Known rows, with every step that occurs
sumusap pozure fipozo mapozag kiza kivefez pimo: [ 172 -300 -243  147  -65   10 -250  130 -188   69  203 -527 -244  155
  -30 -127   -1  229  -77  -18  310  203  131  -95 -156 -209  277  219
  223  -44   41   12 -493   52   -3 -205  224  -34  306  302 -711   59]
kivefez pimo mapozag kiza: [ -75 -564  180 -235 -100 -125  419  126 -120  -45 -210 -199 -287  257
 -219  -83 -262 -363 -137   85  125 -236  448 -187  254 -426   69   20
 -124  287  141   85  258 -197 -143  -11  433  148 -180  255 -383 -173]
burelam kivefez fipozo kitoni menulaz pozure: [-494   38  217  351 -160  328  164  150    8  218  148 -102 -115  -86
  407 -201  112  182  123   97 -219  138  -18   81  333   72   34  119
  279 -207  -14  -76   16  228   72  -37 -111  -88  -74  215  178  325]
menulaz pozure fipozo kivefez pimo mapozag kiza burelam: [ 218 -182 -160 -149  -86 -434 -338  235 -264 -249  149 -115 -275  112
 -112 -471 -134 -473 -127  192  166  204  147 -113 -287  109  204 -171
  -41  128  107  357 -140 -438 -156   40  194  -47 -359  134 -561 -286]
fipozo pozure sumusap kiza burelam kivefez: [ 139  -95  294  317  -67  143 -220  -31  191 -157  -39 -340  269  308
 -198  370   93   80  193 -246  158  263  458  129 -359  173   70  176
 -103  -22  198 -244  -16  110   46 -181 -241  173  189  -94  353   -2]
menulaz fipozo kivefez mapozag kiza: [  83 -650  -50 -558   64 -168   69 -153 -100 -214 -139 -255  -54   32
  388  -70 -143 -110 -172  -42   52 -193  560   83  177 -242  -18 -398
  245  -76  164 -186  320 -175   10 -123  230 -328  -95  105 -672  163]
kivefez pimo mapozag pozure kitoni sumusap kiza: [   2  168  123 -182  264 -250  133 -276   52   57 -266  -19   21   59
  -94  -33  221 -255   72  -80   32  242 -431 -499  555 -293 -309   -6
 -321  290   36 -197  168   55  216   60  236  272 -100   75  142 -426]
pimo mapozag kiza kivefez burelam: [ 219 -389 -154 -285  -98 -236   90  106  128 -206   91 -353 -285  254
  -85 -322  -30 -311 -246 -186  237 -330  600 -521 -207 -563  424  -53
  273  -66 -151  122   35 -304  -76  -84  290   -1  -25   35  -86 -313]
menulaz pozure sumusap kiza burelam mapozag fipozo kivefez: [ 448  -22   10 -225  -78 -198 -367   36  211  -65 -114  -58   70 -166
  306 -105  124 -227  -55 -137   37    7   26  331  -77  385  -29   63
 -114 -126  579  -70  193 -105  100  -17  -34 -225 -160 -399 -116  199]
burelam kivefez pimo mapozag fipozo pozure: [-190 -403   14   59  229  150  -61 -234  -59 -295  204 -178  -14  -12
  -59 -129 -652   44   93  386  328   61  -88 -164 -103 -129   76  -81
   50  107   25  250 -180 -112  -21   91  222 -152 -152  541 -415 -187]
kivefez burelam mapozag pozure sumusap kitoni: [ -66  390 -134   33  -47 -139  427  195  441   53 -121  264   24 -124
   35 -216  417 -254 -303 -140 -208 -171  -95 -170  101   93 -321   -9
 -199   33   22 -114  362 -118  133  -34  -75  118   49 -402  559   27]
kiza kivefez burelam mapozag: [ 118    8   -8  105 -295   28  122  260  570  -77  101   12 -315  262
  -20 -291    1 -317 -248 -110  178 -373  323 -228 -181 -323  259  177
  449 -242  -36  -37  100 -127   41 -139  211  189   59   52   95  -51]
fipozo kitoni pozure burelam kivefez: [ -81    4  348  567   47   75  109 -161  156  -42   88   -5  187  150
 -415  400  -69  107  -59   73 -103  111  184   68  -93   74  -73   89
  -56   39 -335  -65  130  -82    5  -77 -219  303   35   52  651   89]
sumusap pimo mapozag kiza kivefez fipozo kitoni menulaz pozure burelam: [-143  112 -221  137 -152  238  -78  192 -368  -10  315   11 -323  -72
  205 -235   83   65   37  -51   -6 -241   86   29   -9  230  262  189
  -66   11 -281  392 -236  272   28   28  286  -67  -75   -1   18  153]
sumusap kitoni mapozag fipozo kivefez burelam: [ -59  124 -448 -304  391 -177 -140 -201  -62 -174   68  115 -134  -92
   19 -149  412  -97 -476   -5 -184 -268 -181  -60 -124 -325  241 -260
  232 -171  193  -64  549  111  -71  189 -221  166 -104   40  129  275]
burelam mapozag pozure pimo: [-153  139  423  356 -260 -306  500  118  456 -164  -17  155 -340  158
  -87 -252 -284 -302  -12   25   12 -180   -5   39   78  125 -259   -3
   13   -6   86   51  236 -116  251  -89  279   76   88  178 -117  -61]
kiza kivefez pimo mapozag pozure fipozo: [  41  -17 -198 -149 -103 -113   89  195   97  -60  260   68 -460    6
   68 -504 -414 -254  -46   32  265   76 -234 -480 -142 -361   54  -62
  313  -62 -313  349 -608 -293  114   54  274 -232   43   85 -604 -373]
kivefez pimo mapozag fipozo kitoni menulaz pozure sumusap kiza burelam: [ 196  370 -327 -131  238  -19 -255  -66 -317   54  -91  159  207 -237
  -45  179  187  -97  139   -4 -241   85 -408  182 -131  275 -233  277
 -432  178  354   74   93  -20 -248   47 -109 -150 -128 -382   -8 -148]
sumusap pozure burelam kivefez pimo mapozag kiza: [ -23 -383  113  222 -161 -163   92  195  -85 -210  294 -459  -31  105
 -367   97 -253  159   92  217  565 -113  399 -254    1  273  211  252
 -270  438   -2  256 -174  -96  -41   64  264   29 -261  362 -128 -133]
kiza kivefez mapozag sumusap pozure: [  43   33   60 -300  -13  140   31   71  399   54 -119   48  108 -192
  174   17 -172  254  211 -213  230 -303  175 -327  338 -259 -232  -30
  465 -329 -452 -179 -147  -88   65 -220  197 -507  118 -355 -341   -9]
menulaz fipozo kivefez pimo mapozag sumusap: [ 118 -117   -5 -824  220 -226  -90 -408 -183 -145 -354  301 -164   74
  -94  -70 -473 -108   67  326  -29 -103  -79 -174  292 -321  -68  -97
   -7  181  140   82  154 -367  -83  -92  194 -571 -422  -34 -809  -56]
fipozo pozure burelam mapozag sumusap kitoni: [ -39   91   80  383  160   44  -28  -53  230   92 -291  324  368 -208
 -345  293  267  108   27  152 -277  -92 -174  299  270  309 -321   20
 -326  -55   66 -102  409  -38  192   70 -147  149 -114 -262  448  306]
menulaz kitoni pozure sumusap pimo mapozag kiza burelam: [ 140  -35  164 -461  101 -114  324 -100 -353   -3 -239  421  135  304
 -369  242 -175  -62  -96   17 -137 -158  268  150  -35  110 -208  -68
 -424  245 -189   18  -16   13 -362   -7  125  141   -8 -495  315 -123]
pozure fipozo kitoni sumusap pimo mapozag kiza burelam kivefez: [-169 -115  408  -48  -82  155 -103  129 -373  217  -81  199 -220  277
  219   55  -15  120 -288 -174  -58  493  -73   62 -419   97  641   64
 -418  269 -191  214 -256  371 -397   26 -370  302  189  232  105 -227]
kiza kivefez fipozo pozure burelam mapozag: [ -56   43  -79  560 -354  471 -167  336  318  -18  305 -243 -203 -142
   72    9 -148 -165  108   50  276 -263  289  195 -165  -18  122   45
  269 -168 -114  129 -172   32  229   56  307   69   29   58  136  112]
pimo mapozag pozure burelam kivefez fipozo kitoni: [-364  285   82  311 -286  -44  166   63   66   84  522 -156  -39 -389
  162 -153    2 -204   51  138  114 -148   69  -93    1  -60  193  -97
  -54  197 -365  172 -111 -296    9  174  -85 -239 -158  170  309 -271]
fipozo pozure kitoni mapozag kiza: [  72 -390  -39  360  118   26  103  -86  -68  150 -151 -429  330  293
 -334  -57  332  -34   -4   26 -173  -27  286  -54  327 -169  161  -95
  -22 -148  225  -70  428  128  275  105  241  523  134  496  295  242]
pozure sumusap pimo mapozag fipozo kitoni menulaz: [-146  266   99 -393  107  424   92 -202 -147  116 -397  658  -67   -6
   64   53 -211   24 -107  -77 -376 -265 -512  289   84  -58  -33   -7
 -427  141   34  198   85  381 -152  -64 -180 -158   34 -157 -149  215]
sumusap kitoni pozure fipozo kivefez: [ -28 -113  -54   38  241  177 -157 -304 -127  -38 -261  214   22   41
  -27  112  172  140 -226   97 -278  377 -370   89   -5 -121 -126 -323
   99 -123  -92 -232 -138  316  166   53 -358  358    2  -86  -64  410]
menulaz fipozo pozure kitoni kiza burelam mapozag sumusap: [ 250   48   50  221  127  -54 -244 -252   46  302 -286  121  571   42
 -253  224  313  131  162  118 -204  312 -228  417  -23  292 -287  173
 -179 -115  310 -123  262 -159  120  100  -93  309   -3 -134  461   89]
sumusap kiza burelam mapozag: [ 135 -207  283  279 -360  -71   37  200  335   60 -126  -20   22  171
  -97  139  396 -285 -104  -79   78 -294  369  457   14    1   98  206
   29 -127  494 -383  285  134  -64   53 -125  546  -85  -87  139   69]
sumusap kitoni kiza burelam kivefez: [-246  -90  425  278 -178 -139  347  153   45  173   36   34   48  257
 -166  279  328  104 -190 -207   26  241   82  126 -304  -48  147  188
  196   -3  -72 -385   94  195 -149  132 -437  745  311  120  684  113]
pimo mapozag pozure kitoni menulaz fipozo: [  64   -6 -188 -268  141 -410   93 -302   91    8  -96  343  224  -79
 -165 -459  109  -56  130  241 -208 -197 -514  -70  571  -78 -332 -414
  121 -208   78  -14 -110 -124  238  187  -89 -117 -327   28 -133  -50]
menulaz fipozo mapozag sumusap pozure burelam kivefez pimo: [  46   77   38  -70  202 -388 -307 -273  -17  -91  190   29  120  -96
 -369  196 -232  522  196  278  220  -47  -14  105  178  287 -185  242
  -79  122  183   81  -93 -321 -124 -249 -131 -535 -273  -21 -421    3]
kitoni pozure burelam kivefez fipozo mapozag kiza: [  42 -291  -75  274 -259   80   73  129 -266  -39  389 -642   12  -46
   -1  196  -41  270   75    2   85 -133  658  265   80  160  162   17
  -30   52   44  256   13 -177 -122  -70  -44   -4    3  313   15   48]
pimo mapozag kiza burelam kivefez fipozo pozure sumusap kitoni menulaz: [ -77   56 -445   75 -258  527   54  344 -603  143  111 -335  361  -97
  130  258  242  380  371   -2  -99  150  146  148 -223  458  350   47
 -257  192  -14  138 -312  335 -225  243 -287    6  216  213  259  107]
pimo mapozag pozure sumusap kitoni menulaz fipozo kivefez: [ 233  249 -445 -557  172 -199  107 -230 -189 -142 -276  402  206 -203
  161 -236   57  193   71  238 -355  -84 -597 -107  289  186 -251 -469
  -96  -55   10 -103 -172  133  288  183 -328 -382  -20 -227 -223  278]
pozure fipozo kitoni kiza burelam: [-132  122  377  437 -106   35  -97  146   46  343 -132  102  -97  115
 -111  253  387 -274 -370 -239 -264  406 -101  440 -550 -289   22   57
  -71  -28   33 -175  178   -1 -161   28 -462  628  233 -228  493  -28]
pimo mapozag pozure sumusap: [  83   62  255 -290 -171 -248  427  128  428  -33 -264  199  -67 -111
  -31 -371 -316 -386  -36  -44  -57 -349   44 -305  355 -292 -311 -403
 -125  -10 -133   89   33 -331  195  -35   38 -259  -74 -348  -30 -265]
menulaz fipozo kivefez mapozag kiza burelam: [ 165 -400 -123 -506  -15 -351 -122   24 -106 -276   10 -133  -20   78
  107  -11    7 -307 -175 -101  114 -227  674  267 -164 -136   27 -420
  313 -109   35 -181  306 -356 -290  -75   89 -208 -125  -60 -414  -63]

Rows
[ 124  235  -51  322 -286    9  490  200  212  273  179 -181  -65  324
  -59 -191   84 -166   52 -109  211  235 -249 -352   42  -17  -59  581
  220   61 -187   -2  -52 -127  382   61  593  445  477  495  286   -6]	burelam mapozag pozure kitoni kiza kivefez pimo
[ -45  603   85  179  -56 -329  176  196   31   94 -236  720   89    9
 -294   53  208  157  268   10 -471   -5 -482  294  109  754 -336  279
 -102 -125  188   32  262   58 -113  -20 -207   46  -19 -215  135  167]	kiza burelam mapozag sumusap kitoni menulaz pozure pimo
[-517  257   97   71   33  301   88 -425 -389   84   72  -12  130 -204
  162  265 -269  416  502  142  -44  269 -274 -197  -88  108  202  131
 -161  353  -82   79 -248  246  -21    7  -58 -300   80  410 -275  -66]	burelam kivefez fipozo pozure pimo mapozag sumusap kitoni
[ 464  294 -386 -183  -27   58 -328  257 -109 -187  -61   25  -13   29
  125   30   95  -43  155  -23  -36   72 -230  388  -86  740 -177  396
 -221   -3  633  184  207   22    0   -2   96 -215 -129 -161 -272  282]	kitoni menulaz pozure sumusap kiza burelam mapozag fipozo kivefez pimo
[-428  290  335 -227  -96  605   82  -56  -91  263 -187  343 -551    7
  483  -20 -225 -107 -148 -141   -2  -54 -199 -245   53 -666  357  -33
   82  119 -550 -109 -262  609 -120  -51  138  148  238   -1   44 -136]	kiza kivefez fipozo kitoni sumusap pimo mapozag
[-206  273 -323   37   -4  786   22  160 -131  195 -168  -22  -40  -54
  180  254  141  281  243 -242 -218  136 -175   14    9 -145  -92   21
  239 -178 -236 -169 -286  541  162  -32  -42  -47  423 -210  215  436]	kiza kivefez fipozo pozure sumusap kitoni menulaz
[ 100  290 -381   42  249 -144 -216   19  -98 -106  298  249 -137 -248
 -203 -154 -269 -108   44  162  -26 -121 -505 -147 -125   56  -87  121
  100  -46 -238  384 -164 -270  -47   95  211 -312 -133  -47  -93 -127]	kiza kivefez pimo mapozag fipozo kitoni menulaz pozure burelam
[-205  114  253  181  258   42 -173 -141  177   41   45   80  269 -415
  311  404  -99  461  -22   63  114  133 -165  -45   46  203 -230 -211
 -106   87 -253 -286  -79  250   -9  -44 -313 -160    8 -186  257  -91]	menulaz fipozo kitoni sumusap pozure burelam kivefez mapozag
[  39  -63  -39 -420   98  455  184 -236 -235  373  -98 -272  -14  -25
  394  574   46  268  184 -322  -61  227  198  -56  142 -372 -191  304
  162    4   19 -406 -280  307   66  -87  218 -239  274 -627  153  231]	menulaz kitoni pozure sumusap kiza kivefez fipozo
[   5  -87 -237  313  115  145 -191    9  101 -438  314   35  345 -130
   22  133 -299  439  287  196   65 -206   70  270  -86  555 -297 -276
  145 -251   54  183  -87   21  147   -8 -215 -237 -117  211 -191   96]	kitoni menulaz fipozo pozure burelam kivefez mapozag
[-263  216  217   46  237  131 -219   60  163   98   84   51  226 -401
  329  291    5  224  -93 -117  152  189 -194   67 -152    8  -83 -236
  112  -73 -449 -287   -3  141 -382   39 -328 -124  177 -159  379 -265]	kiza burelam kivefez mapozag fipozo kitoni sumusap pozure
[ 307 -244 -311   43   41 -481 -367  102  118 -127  342 -399 -279   43
  175 -681  185 -113 -330 -200   27   79  295 -282 -271 -224  257 -110
  369 -401  129  217 -161 -411   64 -312   35 -166   51  -13 -389 -182]	menulaz pozure fipozo mapozag kiza kivefez burelam
[ 140  -94   81    5  364  -48 -583 -468  -70   -4    5 -217  480  -71
  -34  212  162  133  193  -63  165  473 -394  -64 -124   10  224 -145
 -176   36  121 -149 -161  186  -41  203 -294  205  -32  232  341 -369]	pimo mapozag fipozo pozure kitoni sumusap kiza burelam kivefez
